Below is a small trained network, with its code and all its weights. Each question gives an input and a class and asks what happens when units are switched off, that is, made to give their printed mean instead of their output.

import numpy as np


def w(rows, s, z=0):
    codes = np.array(rows[::2]) - 128.0
    scale = np.full(codes.shape[1], s)
    scale[-1] = z or s
    return codes * scale


def f(y):
    return np.maximum(y, 0)


def log_softmax(a):
    a = a - a.max(-1, keepdims=True)
    return a - np.log(np.exp(a).sum(-1, keepdims=True))


def net(x, mask):
    res = np.array(x, float).reshape(1, 6) / 4 @ E
    y = f(res @ A[0][:, :-1].T + A[0][:, -1])
    res = res + np.where(mask, y, B[0][:, -1]) @ B[0][:, :-1]
    return log_softmax(res[-1] @ U[:, :-1].T + U[:, -1])


A, B = {}, {}
E = w([
[205,140,125,35,78,204],'x0',
[135,124,123,137,126,128],'x1',
[131,126,114,143,119,129],'x2',
[150,58,89,45,79,49],'x3',
[94,42,8,88,191,166],'x4',
[131,127,124,133,126,128],'x5',
],0.016)
A[0] = w([
[142,52,71,68,132,229,94],'N1',
[51,87,147,185,139,67,228],'N2',
[122,186,167,203,87,73,246],'N3',
[138,168,196,195,152,160,234],'N4',
[154,145,218,136,56,87,224],'N5',
[103,72,60,120,240,178,184],'N6',
[148,115,91,66,90,8,140],'N7',
[195,162,124,110,93,197,156],'N8',
[169,70,59,52,36,157,72],'N9',
[206,135,130,73,79,232,152],'N10',
[163,71,121,90,93,34,137],'N11',
[116,192,130,183,184,219,254],'N12',
],0.012,0.0092)
B[0] = w([
[160,110,187,54,124,255,233],'N1',
[155,13,99,110,225,110,235],'N2',
[191,82,232,110,205,113,251],'N3',
[86,79,223,142,155,148,232],'N4',
[186,151,133,160,82,26,246],'N5',
[33,155,40,96,177,219,254],'N6',
[193,64,83,56,136,30,227],'N7',
[111,212,156,183,38,90,193],'N8',
[198,109,213,16,146,154,236],'N9',
[94,251,206,170,27,150,225],'N10',
[184,103,94,66,122,63,217],'N11',
[82,166,175,143,185,216,231],'N12',
],0.0098,0.022)
U = w([
[164,88,192,87,149,158,212],'0',
[166,76,97,161,132,27,166],'1',
[53,124,63,157,189,159,151],'2',
[111,55,3,89,134,115,87],'3',
[89,179,168,209,78,122,124],'4',
[168,173,115,109,55,45,93],'5',
[71,192,100,145,89,204,2],'6',
],0.012,0.0037)

Each question gives the input, the list of numbers given to net, and the class t.
The units are the neurons (one row each of A and B). Each row of codes is followed by its name. A weight is (code - 128) times the scale printed after its matrix; where a second scale follows, it is the last column's (A, B and U).
mask holds one flag per neuron, in row order. A switched-off neuron (its flag False) gives its mean, the last column of its row in B, instead of its output. The means were averaged over made-up inputs and are rounded, as every weight is.
A unit's drop is (log p(t) with every unit on - log p(t) with that unit switched off) / (log p(t) with every unit on - log p(t) with every unit switched off).
The circuit of an input: a set's keep is (log p(t) with only the set's units on - log p(t) with every unit switched off) / (log p(t) with every unit on - log p(t) with every unit switched off). Starting from all 12 units, units are removed one at a time, each time the one whose removal leaves the highest keep (on an exact tie, the one counted first), for as long as the keep stays at least 0.8.
circuit, biggest first: the units of the circuit, biggest drop first
most important unit: the unit with the biggest drop
top k neurons: the k neurons with the biggest drops, biggest first
drop of u: that unit's drop, to one decimal
input [1,7,-5,-5,-6,6], class 4: circuit, biggest first => [N9, N2]
input [-6,-5,-6,-2,1,1], class 2: top 2 neurons => [N9, N1]
input [3,6,-1,0,7,-1], class 6: top 3 neurons => [N6, N3, N2]
input [0,-6,6,5,7,4], class 3: circuit, biggest first => [N6]
input [-6,3,-7,-5,1,5], class 2: circuit, biggest first => [N9, N1]
input [0,4,-6,3,5,7], class 3: top 2 neurons => [N3, N6]
input [5,-1,6,0,1,-8], class 6: top 2 neurons => [N3, N10]
input [0,-6,-5,7,5,3], class 3: top 2 neurons => [N3, N7]
input [7,-2,1,0,-2,-1], class 4: top 2 neurons => [N10, N7]
input [1,-4,-5,-8,8,-2], class 6: top 2 neurons => [N2, N1]
input [1,7,-5,6,-5,-4], class 5: drop of N2 => 0.1
input [-7,-8,4,2,-8,-4], class 1: drop of N5 => 0.2
input [-5,3,0,0,1,-4], class 2: drop of N1 => 0.1
input [0,7,-1,-5,3,-5], class 2: most important unit => N10
